Here is a tiny trained network, its code and every weight. The questions are about switching its units off for an input and a class, where a switched-off unit gives its printed mean instead of its output.

import numpy as np


def w(rows, s, z=0):
    codes = np.array(rows[::2]) - 128.0
    scale = np.full(codes.shape[1], s)
    scale[-1] = z or s
    return codes * scale


def norm(h):
    return h / np.sqrt((h * h).mean(-1, keepdims=True) + 1e-5)


def f(y):
    return y / 2 * (1 + np.tanh(0.7978845608 * (y + 0.044715 * y**3)))


def log_softmax(a):
    a = a - a.max(-1, keepdims=True)
    return a - np.log(np.exp(a).sum(-1, keepdims=True))


def net(x, mask):
    res = np.array(x, float).reshape(1, 6) / 4 @ E
    u = 0
    for l in range(2):
        y = f(norm(res) @ A[l][:, :-1].T + A[l][:, -1])
        res = res + np.where(mask[u : u + 15], y, B[l][:, -1]) @ B[l][:, :-1]
        u += 15
    return log_softmax(norm(res)[-1] @ U[:, :-1].T + U[:, -1])


A, B = {}, {}
E = w([
[121,32,197,231,124],'x0',
[192,253,219,229,94],'x1',
[127,131,129,129,129],'x2',
[131,127,126,129,129],'x3',
[65,184,36,236,206],'x4',
[34,157,208,58,187],'x5',
],0.005)
A[0] = w([
[160,225,115,85,92,87],'0.n0',
[186,148,203,88,55,154],'0.n1',
[234,99,93,169,51,72],'0.n2',
[172,104,172,87,105,65],'0.n3',
[109,92,117,85,159,74],'0.n4',
[106,78,205,212,104,121],'0.n5',
[79,195,64,73,96,126],'0.n6',
[80,141,76,156,150,7],'0.n7',
[109,68,46,103,104,5],'0.n8',
[102,216,114,200,159,146],'0.n9',
[174,211,178,167,82,90],'0.n10',
[50,171,246,112,177,29],'0.n11',
[171,213,82,79,100,94],'0.n12',
[170,107,134,60,74,72],'0.n13',
[141,126,53,178,72,124],'0.n14',
],0.013,0.0029)
B[0] = w([
[100,77,160,166,193,221],'0.n0',
[104,105,100,205,26,255],'0.n1',
[109,250,152,41,174,229],'0.n2',
[106,144,127,143,38,181],'0.n3',
[196,146,46,143,133,175],'0.n4',
[70,75,225,176,215,224],'0.n5',
[93,109,163,192,171,216],'0.n6',
[105,146,112,140,56,160],'0.n7',
[144,91,53,126,214,194],'0.n8',
[98,67,73,148,36,244],'0.n9',
[243,77,14,105,171,250],'0.n10',
[124,246,77,39,177,243],'0.n11',
[88,101,254,148,194,223],'0.n12',
[92,100,141,134,69,203],'0.n13',
[58,204,153,71,123,196],'0.n14',
],0.0098,0.0063)
A[1] = w([
[100,156,112,79,139,57],'1.n0',
[176,118,75,133,155,144],'1.n1',
[99,87,172,137,178,108],'1.n2',
[113,103,149,135,160,142],'1.n3',
[150,193,76,64,143,81],'1.n4',
[110,161,138,188,95,76],'1.n5',
[207,145,121,182,171,157],'1.n6',
[85,149,95,189,153,84],'1.n7',
[131,58,102,87,163,90],'1.n8',
[113,248,146,47,148,8],'1.n9',
[111,86,219,145,197,11],'1.n10',
[38,130,54,126,154,124],'1.n11',
[137,66,106,161,187,145],'1.n12',
[144,201,196,169,86,3],'1.n13',
[92,119,71,171,103,174],'1.n14',
],0.012,0.0025)
B[1] = w([
[159,139,146,117,109,158],'1.n0',
[181,81,99,102,136,171],'1.n1',
[115,131,184,146,185,183],'1.n2',
[106,134,149,136,170,159],'1.n3',
[146,131,155,122,170,183],'1.n4',
[128,110,74,95,122,146],'1.n5',
[130,83,93,91,212,159],'1.n6',
[107,172,195,104,116,182],'1.n7',
[167,142,137,182,188,173],'1.n8',
[162,249,137,92,159,197],'1.n9',
[86,113,187,191,179,192],'1.n10',
[160,137,163,146,68,254],'1.n11',
[127,111,109,137,123,203],'1.n12',
[78,141,110,131,152,144],'1.n13',
[145,105,160,79,60,192],'1.n14',
],0.012,0.0078)
U = w([
[54,77,216,249,229,3],'0',
[131,221,122,70,189,29],'1',
[89,72,91,205,21,75],'2',
[216,25,24,177,219,54],'3',
[135,107,136,174,162,243],'4',
],0.011,0.0054)

Each question gives the input, the list of numbers given to net, and the class t.
The units are the neurons (one row each of A and B). Each row of codes is followed by its name. A weight is (code - 128) times the scale printed after its matrix; where a second scale follows, it is the last column's (A, B and U).
mask holds one flag per neuron, layer by layer. A switched-off neuron (its flag False) gives its mean, the last column of its row in B, instead of its output. The means were averaged over made-up inputs and are rounded, as every weight is.
A unit's drop is (log p(t) with every unit on - log p(t) with that unit switched off) / (log p(t) with every unit on - log p(t) with every unit switched off).
The circuit of an input: a set's keep is (log p(t) with only the set's units on - log p(t) with every unit switched off) / (log p(t) with every unit on - log p(t) with every unit switched off). Starting from the 12 units with the biggest drops (on a tie, the unit counted first), units are removed one at a time, each time the one whose removal leaves the highest keep (on an exact tie, the one counted first), for as long as the keep stays at least 0.8.
circuit, biggest first: the units of the circuit, biggest drop first
unit that matters most: the unit with the biggest drop
top k neurons: the k neurons with the biggest drops, biggest first
top k neurons in layer l: the k neurons of layer l with the biggest drops, biggest first
drop when u is switched off: that unit's drop, to one decimal
input [0,4,3,-7,-7,5], class 2: circuit, biggest first	[0.n1]
input [5,-2,-7,5,7,-7], class 1: top 3 neurons in layer 0	[0.n14; 0.n2; 0.n1]
input [-5,8,6,-7,6,3], class 3: circuit, biggest first	[0.n10; 0.n9]
input [6,3,8,-7,6,-8], class 1: top 4 neurons	[0.n2; 0.n14; 0.n1; 0.n12]
input [-7,2,4,2,-7,5], class 0: top 4 neurons	[0.n12; 0.n0; 0.n9; 0.n6]
input [-7,-7,6,6,-4,-2], class 0: top 2 neurons	[0.n10; 0.n6]
input [-2,-1,3,4,5,4], class 2: top 2 neurons	[0.n9; 0.n2]
input [6,4,-5,2,8,5], class 2: top 3 neurons	[0.n9; 0.n12; 0.n0]
input [6,6,4,-6,8,7], class 2: circuit, biggest first	[0.n9; 1.n14]
input [-7,8,-1,2,2,-5], class 3: top 2 neurons	[0.n10; 0.n5]
input [6,-7,2,1,1,4], class 3: top 3 neurons	[0.n4; 0.n12; 0.n6]
input [7,-1,8,6,-3,-8], class 1: top 2 neurons	[0.n2; 1.n9]
input [-3,-7,-2,-6,0,5], class 3: circuit, biggest first	[0.n4; 0.n2]
input [0,6,3,6,-6,5], class 2: top neuron	[0.n1]
input [-5,3,4,-4,2,-5], class 0: top 3 neurons	[0.n12; 0.n0; 0.n11]
input [-7,3,-1,7,8,-4], class 2: top 2 neurons in layer 0	[0.n9; 0.n5]
input [6,4,8,5,7,5], class 2: circuit, biggest first	[0.n9; 1.n14]
input [7,8,0,4,2,-2], class 3: top 3 neurons	[0.n10; 0.n12; 1.n6]
input [-3,4,8,2,1,-1], class 3: top 3 neurons	[0.n10; 0.n5; 0.n9]
input [3,0,1,-4,-7,-4], class 2: unit that matters most	0.n1
input [-8,8,-4,1,2,0], class 0: top 4 neurons in layer 0	[0.n12; 0.n0; 0.n6; 0.n4]
input [-7,7,-7,3,2,1], class 0: top 4 neurons	[0.n12; 0.n0; 0.n6; 0.n4]
input [0,-8,4,-5,-6,6], class 3: top 2 neurons	[0.n2; 0.n14]
input [-8,4,0,-1,-8,5], class 0: top 2 neurons	[0.n12; 0.n0]
input [-2,0,-8,4,4,-3], class 2: top 2 neurons in layer 0	[0.n9; 0.n11]
input [6,0,0,-8,8,8], class 1: top 2 neurons in layer 0	[0.n11; 0.n1]
input [4,-2,-6,-4,1,-8], class 1: top neuron in layer 0	[0.n2]
input [0,4,6,-7,8,-6], class 2: top 2 neurons in layer 0	[0.n9; 0.n11]
input [-4,2,-7,2,1,3], class 0: drop when 0.n3 is switched off	0.0
